Here is a tiny trained network, its code and every weight. The questions are about switching its units off for an input and a target symbol, where a switched-off unit gives its printed mean instead of its output.

import numpy as np


def w(rows, s, z=0):
    codes = np.array(rows[::2]) - 128.0
    scale = np.full(codes.shape[1], s)
    scale[-1] = z or s
    return codes * scale


def f(y):
    return y / 2 * (1 + np.tanh(0.7978845608 * (y + 0.044715 * y**3)))


def softmax(a):
    e = np.exp(a - a.max(-1, keepdims=True))
    return e / e.sum(-1, keepdims=True)


def log_softmax(a):
    a = a - a.max(-1, keepdims=True)
    return a - np.log(np.exp(a).sum(-1, keepdims=True))


def net(x, mask):
    ids = ['ΘΛαβδζημπστψω'.index(c) for c in x.split()]
    T = len(ids)
    res = E[ids] + P[:T]
    u = 0
    for l in range(2):
        q, k, v = (res @ M[l].T for M in (Q, K, V))
        z = softmax(np.where(np.tri(T) > 0, q @ k.T / 2**0.5, -1e9)) @ v
        res = res + np.where(mask[u], z, O[l][:, -1]) @ O[l][:, :-1]
        u += 1
        y = f(res @ A[l][:, :-1].T + A[l][:, -1])
        res = res + np.where(mask[u : u + 16], y, B[l][:, -1]) @ B[l][:, :-1]
        u += 16
    return log_softmax(res[-1] @ U[:, :-1].T + U[:, -1])


Q, K, V, O, A, B = {}, {}, {}, {}, {}, {}
E = w([
[71,51,71],'Θ',
[200,59,79],'Λ',
[233,242,132],'α',
[25,39,97],'β',
[120,71,119],'δ',
[107,168,183],'ζ',
[113,135,40],'η',
[119,121,161],'μ',
[115,126,163],'π',
[101,129,171],'σ',
[24,229,215],'τ',
[209,98,94],'ψ',
[158,3,150],'ω',
],0.015)
P = w([
[140,253,140],'0',
[67,124,136],'1',
[169,246,137],'2',
[70,115,126],'3',
[183,231,131],'4',
[68,113,123],'5',
[188,223,127],'6',
[75,107,115],'7',
[200,208,109],'8',
[68,103,117],'9',
[208,202,106],'10',
[63,104,116],'11',
],0.0055)
Q[0] = w([
[3,250,197],'L0H0',
[97,202,246],'L0H0',
],0.014)
K[0] = w([
[3,177,227],'L0H0',
[59,103,219],'L0H0',
],0.017)
V[0] = w([
[133,164,3],'L0H0',
[201,85,141],'L0H0',
],0.0048)
O[0] = w([
[167,159,235,110],'L0H0',
[253,52,137,2],'L0H0',
],0.003,0.00077)
A[0] = w([
[99,93,156,41],'L0N0',
[119,74,94,147],'L0N1',
[247,236,142,141],'L0N2',
[195,140,87,198],'L0N3',
[112,141,139,67],'L0N4',
[134,138,117,154],'L0N5',
[209,60,152,134],'L0N6',
[136,124,202,80],'L0N7',
[178,129,10,58],'L0N8',
[59,197,105,168],'L0N9',
[141,102,101,108],'L0N10',
[214,108,244,45],'L0N11',
[178,181,173,4],'L0N12',
[124,141,127,92],'L0N13',
[116,215,51,109],'L0N14',
[48,186,69,42],'L0N15',
],0.012,0.0028)
B[0] = w([
[72,147,157,142],'L0N0',
[145,174,139,194],'L0N1',
[98,247,90,241],'L0N2',
[195,56,230,191],'L0N3',
[125,135,136,122],'L0N4',
[139,112,127,136],'L0N5',
[131,199,47,188],'L0N6',
[68,119,140,133],'L0N7',
[137,27,155,190],'L0N8',
[140,96,57,255],'L0N9',
[168,153,145,137],'L0N10',
[69,8,217,155],'L0N11',
[201,119,176,138],'L0N12',
[129,127,142,119],'L0N13',
[123,106,251,176],'L0N14',
[191,124,90,202],'L0N15',
],0.018,0.0038)
Q[1] = w([
[133,9,108],'L1H0',
[254,242,81],'L1H0',
],0.0095)
K[1] = w([
[165,86,134],'L1H0',
[2,173,71],'L1H0',
],0.012)
V[1] = w([
[211,249,75],'L1H0',
[255,112,116],'L1H0',
],0.0065)
O[1] = w([
[216,228,101,196],'L1H0',
[254,62,130,254],'L1H0',
],0.0049,0.0031)
A[1] = w([
[73,161,141,113],'L1N0',
[122,99,40,2],'L1N1',
[101,128,109,248],'L1N2',
[178,161,173,139],'L1N3',
[114,155,102,88],'L1N4',
[127,112,151,98],'L1N5',
[98,210,92,162],'L1N6',
[194,144,114,84],'L1N7',
[113,168,66,129],'L1N8',
[119,190,103,146],'L1N9',
[92,192,39,142],'L1N10',
[189,112,7,138],'L1N11',
[163,50,75,163],'L1N12',
[139,121,110,165],'L1N13',
[59,56,181,160],'L1N14',
[115,86,137,46],'L1N15',
],0.013,0.0048)
B[1] = w([
[148,38,77,153],'L1N0',
[36,48,80,158],'L1N1',
[227,202,108,173],'L1N2',
[157,76,114,183],'L1N3',
[76,126,133,142],'L1N4',
[95,126,134,130],'L1N5',
[45,176,159,214],'L1N6',
[184,49,128,167],'L1N7',
[152,57,133,184],'L1N8',
[79,138,148,185],'L1N9',
[203,3,115,227],'L1N10',
[50,224,211,244],'L1N11',
[100,165,60,238],'L1N12',
[182,138,109,151],'L1N13',
[134,142,103,161],'L1N14',
[115,121,176,135],'L1N15',
],0.021,0.011)
U = w([
[101,99,111,113],'Θ',
[68,205,150,122],'Λ',
[66,133,209,113],'α',
[71,41,90,10],'β',
[111,89,105,230],'δ',
[106,89,100,117],'ζ',
[111,143,2,128],'η',
[169,93,95,92],'μ',
[165,130,112,188],'π',
[141,62,10,56],'σ',
[43,99,99,134],'τ',
[129,171,149,213],'ψ',
[120,92,169,81],'ω',
],0.0088,0.011)

Each question gives the input, a string of symbols that net reads in full, and the target symbol t.
The units are the heads (2 rows each of Q, K, V and O) and the neurons (one row each of A and B). Each row of codes is followed by its name. A weight is (code - 128) times the scale printed after its matrix; where a second scale follows, it is the last column's (O, A, B and U).
mask holds one flag per unit, layer by layer, with each layer's heads first. A switched-off unit (its flag False) gives its mean, the last column of its rows in O or B, instead of its output. The means were averaged over made-up inputs and are rounded, as every weight is.
A unit's drop is (log p(t) with every unit on - log p(t) with that unit switched off) / (log p(t) with every unit on - log p(t) with every unit switched off).
The circuit of an input: a set's keep is (log p(t) with only the set's units on - log p(t) with every unit switched off) / (log p(t) with every unit on - log p(t) with every unit switched off). Starting from the 12 units with the biggest drops (on a tie, the unit counted first), units are removed one at a time, each time the one whose removal leaves the highest keep (on an exact tie, the one counted first), for as long as the keep stays at least 0.8.
units of the circuit, in order: the units of the circuit, biggest drop first
top k neurons: the k neurons with the biggest drops, biggest first
top k neurons in layer l: the k neurons of layer l with the biggest drops, biggest first
input π Λ β σ ζ ζ Λ π σ η, target η: top 3 neurons : (L1N12, L0N14, L0N8)
input η σ σ ψ σ η μ ψ Λ σ β β, target Λ: top 2 neurons : (L0N2, L0N6)
input σ η π σ η β η σ Θ ζ, target η: top 4 neurons : (L0N2, L0N6, L0N14, L0N1)
input β α π β, target α: top 3 neurons in layer 1 : (L1N11, L1N6, L1N12)
input Λ η ω η Λ ζ, target Λ: units of the circuit, in order : (L1N10)
input β α μ η ζ β β σ ζ Θ β β, target η: units of the circuit, in order : (L0N2, L1N12, L1N14)
input σ Λ ψ σ β τ ω σ η, target σ: units of the circuit, in order : (L0N14, L1N11, L0N8, L1N14)
input β Θ σ μ ψ, target μ: units of the circuit, in order : (L0N3, L1N7)
input σ ψ σ μ, target ψ: units of the circuit, in order : (L1N6, L1N10, L1N1)
input σ σ β Λ ζ ζ, target Λ: top 3 neurons in layer 0 : (L0N2, L0N6, L0N1)
input η η σ σ, target η: top 3 neurons in layer 1 : (L1N11, L1N10, L1N6)
input σ σ μ ζ σ σ α, target ω: top 2 neurons : (L1N3, L0N12)
input β ψ σ β σ σ Λ σ α, target ω: top 4 neurons : (L0N12, L1N3, L0N3, L0N14)
input ω β σ η σ β, target η: top 2 neurons in layer 0 : (L0N2, L0N6)
input β η σ σ δ σ Θ Λ β β ω ψ, target ψ: top 4 neurons : (L0N6, L0N9, L0N14, L0N3)
input π Λ ω π, target Λ: top 4 neurons : (L0N2, L0N6, L1N10, L0N14)
input Λ σ σ ω, target Λ: units of the circuit, in order : (L0N6, L1N11)
input δ β π β β ω ω, target η: top 2 neurons in layer 1 : (L1N11, L1N12)
input Λ σ σ ψ ζ ζ α σ, target α: top 4 neurons : (L0N2, L0N3, L0N14, L1N11)
input ω ω ψ σ β ω, target ψ: top 2 neurons : (L0N11, L0N2)
input β β τ Λ β Θ, target Λ: top 3 neurons : (L0N2, L1N11, L0N6)
input β σ σ σ σ β, target β: top 2 neurons : (L0N3, L1N10)
input ω β σ η σ α σ σ σ β ζ, target β: top 3 neurons in layer 1 : (L1N11, L1N10, L1N0)
input σ ω σ σ β α σ σ, target α: top 4 neurons in layer 0 : (L0N2, L0N3, L0N12, L0N6)
input σ α μ ζ, target α: top 3 neurons : (L0N2, L0N3, L0N12)
input σ σ ω π σ ψ, target ψ: top 4 neurons in layer 0 : (L0N6, L0N14, L0N9, L0N3)
input ω η η, target σ: top 4 neurons : (L0N14, L1N11, L0N15, L0N8)
